Here is a tiny trained network, its code and every weight. The questions are about switching its units off for an input and a class, where a switched-off unit gives its printed mean instead of its output.

import numpy as np


def w(rows, s, z=0):
    codes = np.array(rows[::2]) - 128.0
    scale = np.full(codes.shape[1], s)
    scale[-1] = z or s
    return codes * scale


def f(y):
    return y / 2 * (1 + np.tanh(0.7978845608 * (y + 0.044715 * y**3)))


def log_softmax(a):
    a = a - a.max(-1, keepdims=True)
    return a - np.log(np.exp(a).sum(-1, keepdims=True))


def net(x, mask):
    res = np.array(x, float).reshape(1, 5) / 4 @ E
    y = f(res @ A[0][:, :-1].T + A[0][:, -1])
    res = res + np.where(mask, y, B[0][:, -1]) @ B[0][:, :-1]
    return log_softmax(res[-1] @ U[:, :-1].T + U[:, -1])


A, B = {}, {}
E = w([
[106,90,68,107,156,176,156,82,146,71],'x0',
[196,129,50,90,106,141,32,191,172,86],'x1',
[144,12,112,125,161,96,124,232,196,123],'x2',
[122,114,128,147,101,202,165,152,26,150],'x3',
[184,182,165,121,119,156,235,80,182,189],'x4',
],0.011)
A[0] = w([
[107,56,119,167,104,128,95,226,50,109,146],'n0',
[122,117,145,140,119,178,140,114,91,100,32],'n1',
[138,154,86,110,125,75,49,222,112,124,182],'n2',
[186,107,110,47,106,106,91,197,168,115,114],'n3',
[102,157,52,146,101,244,119,82,50,112,157],'n4',
[124,157,184,144,149,95,120,139,103,122,170],'n5',
[173,163,101,120,142,143,170,54,178,138,88],'n6',
[189,128,141,104,135,124,94,186,200,156,254],'n7',
[156,163,109,117,122,167,166,133,86,232,156],'n8',
[95,1,131,151,221,94,195,169,143,196,197],'n9',
[142,138,157,135,109,122,164,106,157,136,2],'n10',
[196,101,167,158,103,118,167,211,141,209,133],'n11',
[99,89,127,151,152,102,109,171,118,149,103],'n12',
[115,211,186,179,68,185,183,157,94,207,95],'n13',
[126,169,46,164,130,73,10,180,131,94,203],'n14',
],0.0098,0.0036)
B[0] = w([
[77,107,125,120,124,230,32,150,76,85,223],'n0',
[114,148,114,140,98,155,94,96,110,89,152],'n1',
[108,91,202,105,157,122,115,112,182,72,232],'n2',
[182,131,100,184,95,114,141,95,120,174,215],'n3',
[30,118,162,104,160,191,54,171,56,46,237],'n4',
[142,116,84,121,127,87,128,144,186,135,157],'n5',
[95,117,162,127,159,160,109,152,92,111,187],'n6',
[145,167,28,186,123,145,136,86,101,112,210],'n7',
[145,143,108,142,93,80,157,74,132,174,205],'n8',
[107,32,254,90,140,66,105,111,209,138,206],'n9',
[104,112,107,107,128,131,129,128,102,134,150],'n10',
[193,207,37,198,40,123,148,68,118,184,188],'n11',
[124,82,166,50,107,127,115,127,137,120,161],'n12',
[201,143,110,218,141,93,172,78,141,165,243],'n13',
[155,49,228,93,125,50,132,97,195,164,252],'n14',
],0.01,0.015)
U = w([
[143,216,44,157,141,201,146,120,58,85,47],'0',
[198,123,143,133,134,2,206,79,159,205,255],'1',
[47,15,188,19,170,135,69,180,127,30,51],'2',
],0.0085,0.0032)

Each question gives the input, the list of numbers given to net, and the class t.
The units are the neurons (one row each of A and B). Each row of codes is followed by its name. A weight is (code - 128) times the scale printed after its matrix; where a second scale follows, it is the last column's (A, B and U).
mask holds one flag per neuron, in row order. A switched-off neuron (its flag False) gives its mean, the last column of its row in B, instead of its output. The means were averaged over made-up inputs and are rounded, as every weight is.
A unit's drop is (log p(t) with every unit on - log p(t) with that unit switched off) / (log p(t) with every unit on - log p(t) with every unit switched off).
The circuit of an input: a set's keep is (log p(t) with only the set's units on - log p(t) with every unit switched off) / (log p(t) with every unit on - log p(t) with every unit switched off). Starting from the 12 units with the biggest drops (on a tie, the unit counted first), units are removed one at a time, each time the one whose removal leaves the highest keep (on an exact tie, the one counted first), for as long as the keep stays at least 0.8.
units of the circuit, in order: the units of the circuit, biggest drop first
unit that matters most: the unit with the biggest drop
top k neurons: the k neurons with the biggest drops, biggest first
drop when u is switched off: that unit's drop, to one decimal
input [7,1,0,3,5], class 2: unit that matters most -> n11
input [4,2,-3,-1,3], class 2: top 3 neurons -> n11, n13, n7
input [-8,7,8,8,0], class 1: top 2 neurons -> n11, n3
input [3,6,-5,-7,-5], class 1: top 2 neurons -> n0, n4
input [-4,0,-8,2,-2], class 0: top 2 neurons -> n14, n4
input [2,7,8,-3,0], class 1: top 3 neurons -> n3, n4, n7
input [0,-6,-8,7,2], class 0: top 2 neurons -> n4, n14
input [6,-8,8,-5,5], class 2: top 3 neurons -> n9, n13, n3
input [6,-7,-4,-1,-2], class 2: top 4 neurons -> n11, n7, n4, n3
input [5,4,1,-3,4], class 0: top 2 neurons -> n14, n9
input [-4,8,4,0,-1], class 1: top 2 neurons -> n3, n14
input [2,1,-8,-1,-2], class 2: top 3 neurons -> n4, n11, n7
input [-6,5,-8,4,4], class 0: drop when n2 is switched off -> 0.2
input [6,-2,1,-2,6], class 2: units of the circuit, in order -> n13
input [8,-4,-7,-3,5], class 0: drop when n2 is switched off -> 0.1
input [-4,7,-7,-7,-4], class 1: drop when n4 is switched off -> 0.4
